Below is a small trained network, with its code and all its weights. Each question gives an input and a class and asks what happens when units are switched off, that is, made to give their printed mean instead of their output.

import numpy as np


def w(rows, s, z=0):
    codes = np.array(rows[::2]) - 128.0
    scale = np.full(codes.shape[1], s)
    scale[-1] = z or s
    return codes * scale


def norm(h):
    return h / np.sqrt((h * h).mean(-1, keepdims=True) + 1e-5)


def f(y):
    return y / 2 * (1 + np.tanh(0.7978845608 * (y + 0.044715 * y**3)))


def log_softmax(a):
    a = a - a.max(-1, keepdims=True)
    return a - np.log(np.exp(a).sum(-1, keepdims=True))


def net(x, mask):
    res = np.array(x, float).reshape(1, 8) / 4 @ E
    u = 0
    for l in range(4):
        y = f(norm(res) @ A[l][:, :-1].T + A[l][:, -1])
        res = res + np.where(mask[u : u + 8], y, B[l][:, -1]) @ B[l][:, :-1]
        u += 8
    return log_softmax(norm(res)[-1] @ U[:, :-1].T + U[:, -1])


A, B = {}, {}
E = w([
[161,110,140,101,122,83,28,128],'x0',
[139,36,83,169,45,188,125,2],'x1',
[97,74,206,146,189,174,112,107],'x2',
[74,75,94,234,174,106,138,119],'x3',
[136,227,127,146,146,83,34,75],'x4',
[189,196,79,105,193,184,94,79],'x5',
[179,63,77,136,213,90,141,87],'x6',
[109,168,118,108,147,179,242,105],'x7',
],0.0096)
A[0] = w([
[72,104,1,185,60,163,101,107,115],'0.n1',
[76,124,87,176,54,83,126,67,132],'0.n2',
[91,63,156,195,129,94,20,74,1],'0.n3',
[121,202,126,201,93,67,86,109,30],'0.n4',
[85,172,151,138,98,151,179,81,53],'0.n5',
[91,151,192,132,193,203,153,129,5],'0.n6',
[94,88,164,136,110,94,133,231,56],'0.n7',
[90,122,128,183,158,76,153,242,9],'0.n8',
],0.0098,0.0027)
B[0] = w([
[179,112,84,213,153,70,84,212,243],'0.n1',
[129,117,68,245,114,134,156,155,215],'0.n2',
[133,11,228,132,254,213,93,61,253],'0.n3',
[181,76,106,5,190,65,107,34,185],'0.n4',
[136,180,142,127,81,190,134,108,176],'0.n5',
[117,186,138,151,191,175,196,158,175],'0.n6',
[70,157,25,178,146,79,108,171,227],'0.n7',
[32,157,180,141,212,26,201,66,220],'0.n8',
],0.0088,0.0051)
A[1] = w([
[125,81,58,52,143,136,140,126,51],'1.n1',
[123,206,133,108,122,78,54,151,191],'1.n2',
[105,107,87,149,94,162,92,52,43],'1.n3',
[69,77,139,209,24,143,150,131,51],'1.n4',
[143,212,94,167,178,110,69,124,67],'1.n5',
[180,248,162,86,179,69,1,132,138],'1.n6',
[138,181,211,155,168,189,139,107,2],'1.n7',
[54,58,187,163,102,174,173,110,158],'1.n8',
],0.0092,0.0038)
B[1] = w([
[134,103,157,144,98,129,140,83,130],'1.n1',
[119,81,7,172,64,151,123,94,199],'1.n2',
[137,139,91,172,199,125,138,182,152],'1.n3',
[141,159,26,78,143,163,69,180,181],'1.n4',
[132,136,112,139,86,156,141,122,171],'1.n5',
[140,169,35,117,37,162,59,182,255],'1.n6',
[92,153,175,172,154,139,65,166,154],'1.n7',
[216,201,157,117,115,81,118,147,213],'1.n8',
],0.012,0.0062)
A[2] = w([
[103,94,125,123,166,67,9,153,135],'2.n1',
[1,151,103,82,142,184,140,182,95],'2.n2',
[175,206,77,110,159,46,45,98,143],'2.n3',
[35,101,167,55,141,99,109,147,129],'2.n4',
[159,169,140,60,106,163,141,140,105],'2.n5',
[91,79,163,130,160,45,196,236,2],'2.n6',
[151,72,231,79,16,116,69,207,135],'2.n7',
[239,125,139,44,175,110,197,186,126],'2.n8',
],0.0086,0.0065)
B[2] = w([
[184,137,208,2,141,138,145,191,253],'2.n1',
[155,182,138,210,169,163,95,115,182],'2.n2',
[67,100,90,18,118,178,154,194,253],'2.n3',
[89,136,75,193,87,103,62,190,151],'2.n4',
[78,67,195,104,105,146,78,176,159],'2.n5',
[107,134,34,174,167,68,211,121,179],'2.n6',
[91,119,23,72,55,171,216,122,164],'2.n7',
[158,79,190,158,104,119,181,81,174],'2.n8',
],0.0094,0.0049)
A[3] = w([
[66,67,166,129,136,48,105,5,1],'3.n1',
[91,146,124,113,168,186,116,142,161],'3.n2',
[138,102,132,125,119,158,62,59,102],'3.n3',
[154,103,116,190,87,139,138,93,123],'3.n4',
[75,112,173,131,140,90,120,133,95],'3.n5',
[111,145,78,157,149,72,150,124,85],'3.n6',
[121,161,161,144,177,175,133,103,47],'3.n7',
[189,62,133,145,143,100,108,56,120],'3.n8',
],0.014,0.0063)
B[3] = w([
[143,196,178,145,128,182,177,245,150],'3.n1',
[220,138,192,142,70,159,179,144,234],'3.n2',
[165,88,109,204,103,98,239,105,204],'3.n3',
[126,81,84,103,109,112,7,186,187],'3.n4',
[67,133,133,88,120,113,128,164,163],'3.n5',
[88,144,43,121,126,149,138,101,228],'3.n6',
[134,197,155,181,175,126,104,197,172],'3.n7',
[249,130,128,108,176,105,111,127,254],'3.n8',
],0.011,0.0047)
U = w([
[96,153,131,130,108,94,115,36,1],'0',
[13,148,110,206,187,22,203,120,154],'1',
[222,33,123,151,181,112,104,97,166],'2',
[150,85,190,74,52,176,149,82,58],'3',
[124,150,8,122,49,148,85,172,214],'4',
[156,197,240,170,165,155,154,154,210],'5',
[44,103,156,161,116,133,98,35,7],'6',
[17,81,196,65,160,60,68,132,64],'7',
],0.017,0.0061)

Each question gives the input, the list of numbers given to net, and the class t.
The units are the neurons (one row each of A and B). Each row of codes is followed by its name. A weight is (code - 128) times the scale printed after its matrix; where a second scale follows, it is the last column's (A, B and U).
mask holds one flag per neuron, layer by layer. A switched-off neuron (its flag False) gives its mean, the last column of its row in B, instead of its output. The means were averaged over made-up inputs and are rounded, as every weight is.
A unit's drop is (log p(t) with every unit on - log p(t) with that unit switched off) / (log p(t) with every unit on - log p(t) with every unit switched off).
The circuit of an input: a set's keep is (log p(t) with only the set's units on - log p(t) with every unit switched off) / (log p(t) with every unit on - log p(t) with every unit switched off). Starting from the 12 units with the biggest drops (on a tie, the unit counted first), units are removed one at a time, each time the one whose removal leaves the highest keep (on an exact tie, the one counted first), for as long as the keep stays at least 0.8.
circuit, biggest first: the units of the circuit, biggest drop first
unit that matters most: the unit with the biggest drop
k most important neurons: the k neurons with the biggest drops, biggest first
k most important neurons of layer l: the k neurons of layer l with the biggest drops, biggest first
drop when u is switched off: that unit's drop, to one decimal
input [4,-8,7,-4,3,0,3,0], class 4: unit that matters most -> 1.n6
input [-7,3,1,5,5,-8,8,2], class 2: 3 most important neurons -> [1.n6, 0.n3, 0.n7]
input [7,7,-2,0,6,2,4,8], class 2: 4 most important neurons -> [1.n6, 0.n7, 3.n8, 1.n4]
input [1,3,-8,3,-7,-2,8,8], class 2: 3 most important neurons -> [1.n6, 0.n7, 2.n8]
input [3,2,-1,8,-5,-2,-1,4], class 1: 3 most important neurons of layer 1 -> [1.n6, 1.n2, 1.n5]
input [5,-6,6,3,-5,3,3,8], class 1: 2 most important neurons of layer 2 -> [2.n6, 2.n1]
input [-1,-4,-1,8,7,-6,-3,-5], class 7: 2 most important neurons of layer 2 -> [2.n1, 2.n3]
input [-7,5,-6,1,0,-7,7,-8], class 2: 2 most important neurons of layer 1 -> [1.n6, 1.n2]
input [0,7,7,-1,2,7,-4,-3], class 5: 2 most important neurons of layer 1 -> [1.n2, 1.n7]
input [-3,3,2,2,-6,4,0,3], class 2: 3 most important neurons -> [2.n8, 1.n6, 3.n4]
input [3,-6,1,8,-4,-1,-2,-8], class 1: 3 most important neurons -> [0.n8, 2.n6, 0.n7]
input [-6,-3,-6,1,-4,-7,-8,4], class 1: 2 most important neurons -> [0.n8, 1.n6]
input [-2,5,4,-7,-3,3,-6,1], class 3: 2 most important neurons of layer 2 -> [2.n7, 2.n5]
input [-6,1,-1,8,-7,0,-1,-4], class 1: circuit, biggest first -> [0.n8]
input [-1,8,0,-6,1,8,-5,7], class 5: 2 most important neurons of layer 1 -> [1.n6, 1.n2]
input [-4,6,5,7,-5,-8,6,7], class 4: 3 most important neurons of layer 0 -> [0.n3, 0.n4, 0.n2]
input [6,-3,8,6,1,8,8,0], class 5: 2 most important neurons of layer 0 -> [0.n4, 0.n1]
input [-2,-1,-7,4,8,-6,5,-8], class 2: 2 most important neurons of layer 0 -> [0.n3, 0.n2]
input [0,6,-2,1,3,-8,2,-1], class 2: drop when 0.n3 is switched off -> 0.6
input [2,3,8,4,4,-8,8,1], class 5: drop when 3.n8 is switched off -> -0.1
input [-1,-8,-1,4,-3,-4,-7,-3], class 1: drop when 0.n8 is switched off -> 0.4
input [8,2,8,8,2,-5,7,6], class 5: unit that matters most -> 3.n1
input [4,7,7,-2,5,5,4,4], class 5: 2 most important neurons of layer 3 -> [3.n7, 3.n2]
